Each row has a name. After each piece below comes the name of the row it's from, unless a question asks for something else. Each question is about the rows just above it. Places in a row count from 1.

[112 121  81  90 128 102  91 114 109 175] = Q
[ 91 102  90 121 128  81 112 111 121  76] = Y
[121  83  90 128 102  91 114 178  92 154] = U
[129  97 110 174  99  81 101 178 118 154] = S
[151 104 141  97 178 147 148 152  96 155] = L
[137  80 141 174 129  93 156 102 154 127] = K
Row and place where [ 91 102  90 121 128  81 112] starts: | Y, 1
[121  81  90 128 102  91 114] begins in row and place | Q, 2
[174  99  81 101 178 118] begins in row and place | S, 4
find: [121  83  90 128 102  91 114 178  92 154] | U

[161 131 103 116 147 141 171 136 128 122 150 129 120 131] : W
[161 131 103 116 147 141 171 136 144 126 136  94  85 127] : J
[111 129 129 125 179 154 114 132 148 154 141 110 112 107] : B
[ 87 130 116 103 156 116  69 117 151 155 109 110 112 107] : P
Where do [161 131 103 116 147 141 171 136 144 126 136  94  85 127] appear? | J
Where does [125 179 154 114] start? Give its row and place. | B, 4
[156 116] begins in row and place | P, 5
Where does [116  69 117] start? Give its row and place. | P, 6
[125 179] begins in row and place | B, 4
The row with [111 129 129 125 179 154 114 132 148 154 141 110 112 107] is | B
Where does [179 154 114] start? Give its row and place. | B, 5

[110 145 114 159 135 147 150 111 138 123 108  95 112  87] -> dopib
[152 170 118 175 115 129 126  95 141 153 109 100  91  83] -> Gorat
[161 134 192 133  99 102 113 122 129 145 131 151 128 148] -> zibeg
[122  96 100 140  95 113 116 149 118 109 150 172 158 179] -> mok
[139 123 114 130 121 119 135 133 125 148 118  99 119 108] -> razu
[157 138 142 125 120 113 104 122 132 137 134 147 123 146] -> fusiv
[123 122 140 100  95  89 143 177 107 184 129  86 150 125] -> Pim
[ 71 110 102 134 156 158 167 130 127  92 114 102 137 100] -> resu
[132 130 130 125 131 124 120 123 127 124 129 139 131 137] -> fodon
[140 100  95] begins in row and place | Pim, 3
Where does [130 130 125 131 124 120 123 127 124 129 139] start? Give its row and place. | fodon, 2
Where does [138 123] start? Give its row and place. | dopib, 9
Row and place where [118 175 115] starts: | Gorat, 3
Where does [137 134 147 123] start? Give its row and place. | fusiv, 10
Row and place where [137 100] starts: | resu, 13
[145 114 159] begins in row and place | dopib, 2

[138 133 137 115  68 150 121 123] = dal
[140 133 108 136 126 135 120 125] = kenum
[121 137 150 115 138  68 133 121] = poz
[137 115  68 150 118 132 123 118] = vil
Where does [121 137 150 115 138  68 133] start? Give its row and place. | poz, 1
Row and place where [140 133 108] starts: | kenum, 1
Row and place where [133 137 115  68 150 121 123] starts: | dal, 2
Where does [137 115  68 150 121] start? Give its row and place. | dal, 3
Row and place where [ 68 150 121 123] starts: | dal, 5
[150 115] begins in row and place | poz, 3
Row and place where [136 126 135 120] starts: | kenum, 4

[167 124 131 143 130 136 139 134 137 117 109 121 123 120 129 122 146 155
 122 110 118 107] = gil
[134 185 114 139 122 131 131 153 123 131 137 128 142 132 126 148 125 119
  89 111 111 131] = fise
[134 185 114 139 122 131 131 153 123 131 137 128 142 132 126 148 138 119
  89 111 111 131] = mabib
[157 127 142 129 129 142 154 146 137 137 119 132 148 146 150 131 137  97
  97 141 124 134] = lesak
[134 185 114 139 122 131 131 104 123 131 120 128 142 132 126 148 138 119
  89 111 111 131] = Ket
Row and place where [146 155 122 110 118] starts: | gil, 17
Where does [104 123 131 120 128 142] start? Give its row and place. | Ket, 8

[141 104 122 134 134 130 134 119 107 101  92 101 108 112 140 128 131 105
 138 120 113  90 127 155 108 152 115 108 125 134 105 122 139 133 172 124
 142 167 132 176 163 136 144 114 125 137 148 122 135 122 122 145 155 131
 118]  sot
[181 127 138 152 126 103 117 125 119 132 134  92 117 119 130  87 146 129
 142 134 119 108 128 117 154 144 135 122 124 151 132 130 111 129 138 127
 129 156 126 160 168 147 142 127 140 151 168 105  78 103 142 143 148 131
  98]  lam
[137 126 105 129 128 125 146 142 109 120 129 114 108 107 120 122 124 157
 132 121 114 127 112 154  89 148 132  94 134 124 102 139 112 128 163  87
 106 159 140 136 146 113 136 115 115 166 120 133 149 137 107 111 112 105
 111]  Zagi
[168 136 120 141 125 102 120 142 120 136 144  97 118 119 113  83 143 156
 140 135 122 130 122 115 149 135 139 110 129 148 129 145 104 123 133 113
 109 139 129 121 149 123 134 129 127 164 160 121 102 124 138 118 121 118
  98]  Rom
[130 121 108 132 160 135 139 123  92  83  89 127  91 109 138 128  97 134
 133 116 116 124 117 154 125 151 101  97 127 139  97 126 131 130 147 117
 126 166 122 172 156 134 135 111 116 114 124 124 155 127 119 119 166 130
 119]  Dez
[136 122 125 139 152 132 123 119 108 101  99 113  96 119 140 123 121 113
 137 126 121 118 126 138 150 147 107 117 124 147 107 123 133 130 134 130
 143 161 120 173 160 158 137 114 127  93 151 110 135 108 136 137 168 136
 115]  tov
[159 138 121 149 138 113 116 136 117 131 140 102  97 120 122  76 136 154
 140 135 130 137 121  95 163 133 133 112 126 154 123 141 105 118 124 123
 114 140 119 139 156 144 126 123 128 137 162 106 108 108 143 118 158 130
  97]  rona
[135 139 103 132 143 126 134 157 105 122 137 128  92 111 109 103 108 166
 132 128 121 142  98 137 138 139 131  92 137 143 101 154 103 115 131  84
 102 148 123 115 146 116 115 114 113 158 120 130 152 135 122 105 139 108
 101]  nezir
Where does [119 132 134  92 117 119] start? Give its row and place. | lam, 9
Row and place where [136 115 115 166 120 133] starts: | Zagi, 43

[152 144 197 158 113]  Meru
[126 155 166  93  78]  mebi
[110 144 197 114 122]  fito
[126  78 166 155  93]  movu
Row and place where [ 78 166 155  93] starts: | movu, 2
Row and place where [144 197 158 113] starts: | Meru, 2
Where does [110 144 197 114] start? Give its row and place. | fito, 1
Where do [152 144 197 158 113] appear? | Meru

[ 76 143 109 113 129 117 145  80] : diru
[130 106 138 122 124 134 148 118] : vumaf
[124 127 180 110 132 140  89 111] : Zap
[115 125 147 145  86 105  96 124] : kefo
[146 138 134 122 106 124 134 127] : mele
[ 98 159 110 118 152 109 124 110] : Fol
[180 110 132 137 136 147 144 139] : Vazi
Where does [106 138 122 124 134] start? Give its row and place. | vumaf, 2
Row and place where [122 106] starts: | mele, 4
Row and place where [138 134 122] starts: | mele, 2
Where does [180 110 132 140] start? Give its row and place. | Zap, 3
Where does [147 145  86] start? Give its row and place. | kefo, 3
Where does [138 134 122 106] start? Give its row and place. | mele, 2

[164 142 144  97] = Zemaf
[144 144 131 143] = kire
[108 147 131 143] = neno
Where does [144 144 131] start? Give its row and place. | kire, 1
find: [144 144 131 143] | kire
Where does [108 147] start? Give its row and place. | neno, 1
[142 144  97] begins in row and place | Zemaf, 2
Where does [142 144] start? Give its row and place. | Zemaf, 2
Where does [144 144] start? Give its row and place. | kire, 1
[144 131 143] begins in row and place | kire, 2

[ 96 110  95 128 109] : Viseg
[161 175 125  71 131] : gav
[ 85 108 151 120 141] : Vuto
[ 73  80 115 122 104] : Ked
[101  98 116 157 143] : lepe
[114 109 110 128  95] : fomo
[146 101  95 129  81] : ripeb
[114 109] begins in row and place | fomo, 1
Where does [101  95] start? Give its row and place. | ripeb, 2
[109 110 128  95] begins in row and place | fomo, 2
Where does [161 175 125] start? Give its row and place. | gav, 1
Where does [110  95] start? Give its row and place. | Viseg, 2
[175 125] begins in row and place | gav, 2

